Here is a tiny trained network, its code and every weight. The questions are about switching its units off for an input and a class, where a switched-off unit gives its printed mean instead of its output.

import numpy as np


def w(rows, s, z=0):
    codes = np.array(rows[::2]) - 128.0
    scale = np.full(codes.shape[1], s)
    scale[-1] = z or s
    return codes * scale


def f(y):
    return np.maximum(y, 0)


def log_softmax(a):
    a = a - a.max(-1, keepdims=True)
    return a - np.log(np.exp(a).sum(-1, keepdims=True))


def net(x, mask):
    res = np.array(x, float).reshape(1, 8) / 4 @ E
    y = f(res @ A[0][:, :-1].T + A[0][:, -1])
    res = res + np.where(mask, y, B[0][:, -1]) @ B[0][:, :-1]
    return log_softmax(res[-1] @ U[:, :-1].T + U[:, -1])


A, B = {}, {}
E = w([
[51,212,69,116,180,155,181,90],'x0',
[116,43,77,61,158,100,166,132],'x1',
[102,140,139,168,222,97,85,127],'x2',
[118,134,80,137,157,142,2,94],'x3',
[34,100,74,136,58,195,144,95],'x4',
[150,83,45,172,146,108,115,87],'x5',
[219,146,130,123,114,92,128,86],'x6',
[196,75,105,143,187,187,126,90],'x7',
],0.0098)
A[0] = w([
[117,65,148,96,79,173,156,124,148],'N0',
[151,101,148,141,181,135,151,185,41],'N1',
[112,182,123,178,173,108,146,138,122],'N2',
[125,209,197,80,169,92,124,141,96],'N3',
[123,108,168,119,153,138,69,138,112],'N4',
[208,127,174,141,184,140,108,91,105],'N5',
[93,168,237,128,144,124,74,155,112],'N6',
[73,150,97,146,63,167,124,166,100],'N7',
[106,219,163,126,177,72,161,132,4],'N8',
[105,128,69,137,188,129,68,112,151],'N9',
[49,145,80,148,39,173,152,102,134],'N10',
[127,163,177,148,124,137,91,207,160],'N11',
[127,148,96,120,105,237,138,86,234],'N12',
[79,135,88,145,249,219,132,109,94],'N13',
[85,147,132,196,36,203,137,106,111],'N14',
[135,161,51,20,107,145,125,95,118],'N15',
[151,104,164,110,73,213,193,153,131],'N16',
],0.012,0.003)
B[0] = w([
[83,92,107,94,115,74,150,155,213],'N0',
[133,133,129,146,71,162,139,113,177],'N1',
[53,90,173,109,132,93,173,135,176],'N2',
[97,112,124,188,122,162,189,164,215],'N3',
[103,138,154,105,72,99,90,112,175],'N4',
[138,124,191,121,118,94,85,27,217],'N5',
[150,162,144,156,76,214,176,110,222],'N6',
[194,153,137,169,81,127,84,63,208],'N7',
[82,88,99,106,83,113,172,202,195],'N8',
[174,180,134,45,136,99,117,68,208],'N9',
[160,207,144,146,107,148,107,79,252],'N10',
[129,147,218,158,92,173,142,78,207],'N11',
[154,155,188,119,86,117,102,87,229],'N12',
[95,119,88,1,198,14,99,128,233],'N13',
[250,159,202,195,126,143,82,36,240],'N14',
[121,145,170,190,42,143,129,103,197],'N15',
[68,133,93,79,147,51,117,110,242],'N16',
],0.0092,0.012)
U = w([
[70,93,123,147,75,127,209,199,121],'0',
[88,147,102,227,171,116,150,230,31],'1',
[97,127,109,100,159,48,100,97,217],'2',
[141,108,74,182,189,245,145,174,4],'3',
[134,160,168,198,86,161,132,68,173],'4',
],0.011,0.0031)

Each question gives the input, the list of numbers given to net, and the class t.
The units are the neurons (one row each of A and B). Each row of codes is followed by its name. A weight is (code - 128) times the scale printed after its matrix; where a second scale follows, it is the last column's (A, B and U).
mask holds one flag per neuron, in row order. A switched-off neuron (its flag False) gives its mean, the last column of its row in B, instead of its output. The means were averaged over made-up inputs and are rounded, as every weight is.
A unit's drop is (log p(t) with every unit on - log p(t) with that unit switched off) / (log p(t) with every unit on - log p(t) with every unit switched off).
The circuit of an input: a set's keep is (log p(t) with only the set's units on - log p(t) with every unit switched off) / (log p(t) with every unit on - log p(t) with every unit switched off). Starting from the 12 units with the biggest drops (on a tie, the unit counted first), units are removed one at a time, each time the one whose removal leaves the highest keep (on an exact tie, the one counted first), for as long as the keep stays at least 0.8.
circuit, biggest first: the units of the circuit, biggest drop first
k most important neurons: the k neurons with the biggest drops, biggest first
drop of u: that unit's drop, to one decimal
input [6,-5,5,-3,-2,1,-8,1], class 2: most important neuron : (N13)
input [1,4,-1,-7,4,-3,6,4], class 0: circuit, biggest first : (N14, N0)
input [-8,7,7,-7,-4,-6,4,-2], class 0: circuit, biggest first : (N14, N3)
input [-8,0,3,5,0,5,4,-2], class 2: 2 most important neurons : (N14, N6)
input [-8,2,-6,-2,-6,2,7,-2], class 2: 2 most important neurons : (N14, N6)
input [2,8,-6,2,-4,5,8,-7], class 4: 2 most important neurons : (N15, N13)
input [3,0,4,5,-6,-8,-8,4], class 2: 2 most important neurons : (N13, N9)
input [2,1,-7,-2,-4,-2,-5,-3], class 0: 2 most important neurons : (N14, N5)
input [-4,6,5,-7,4,6,5,5], class 2: drop of N3 : 0.3
input [-3,7,-1,6,-7,-8,7,-6], class 4: drop of N5 : 0.2
input [-5,6,8,-8,-5,2,5,-4], class 0: drop of N14 : 0.2
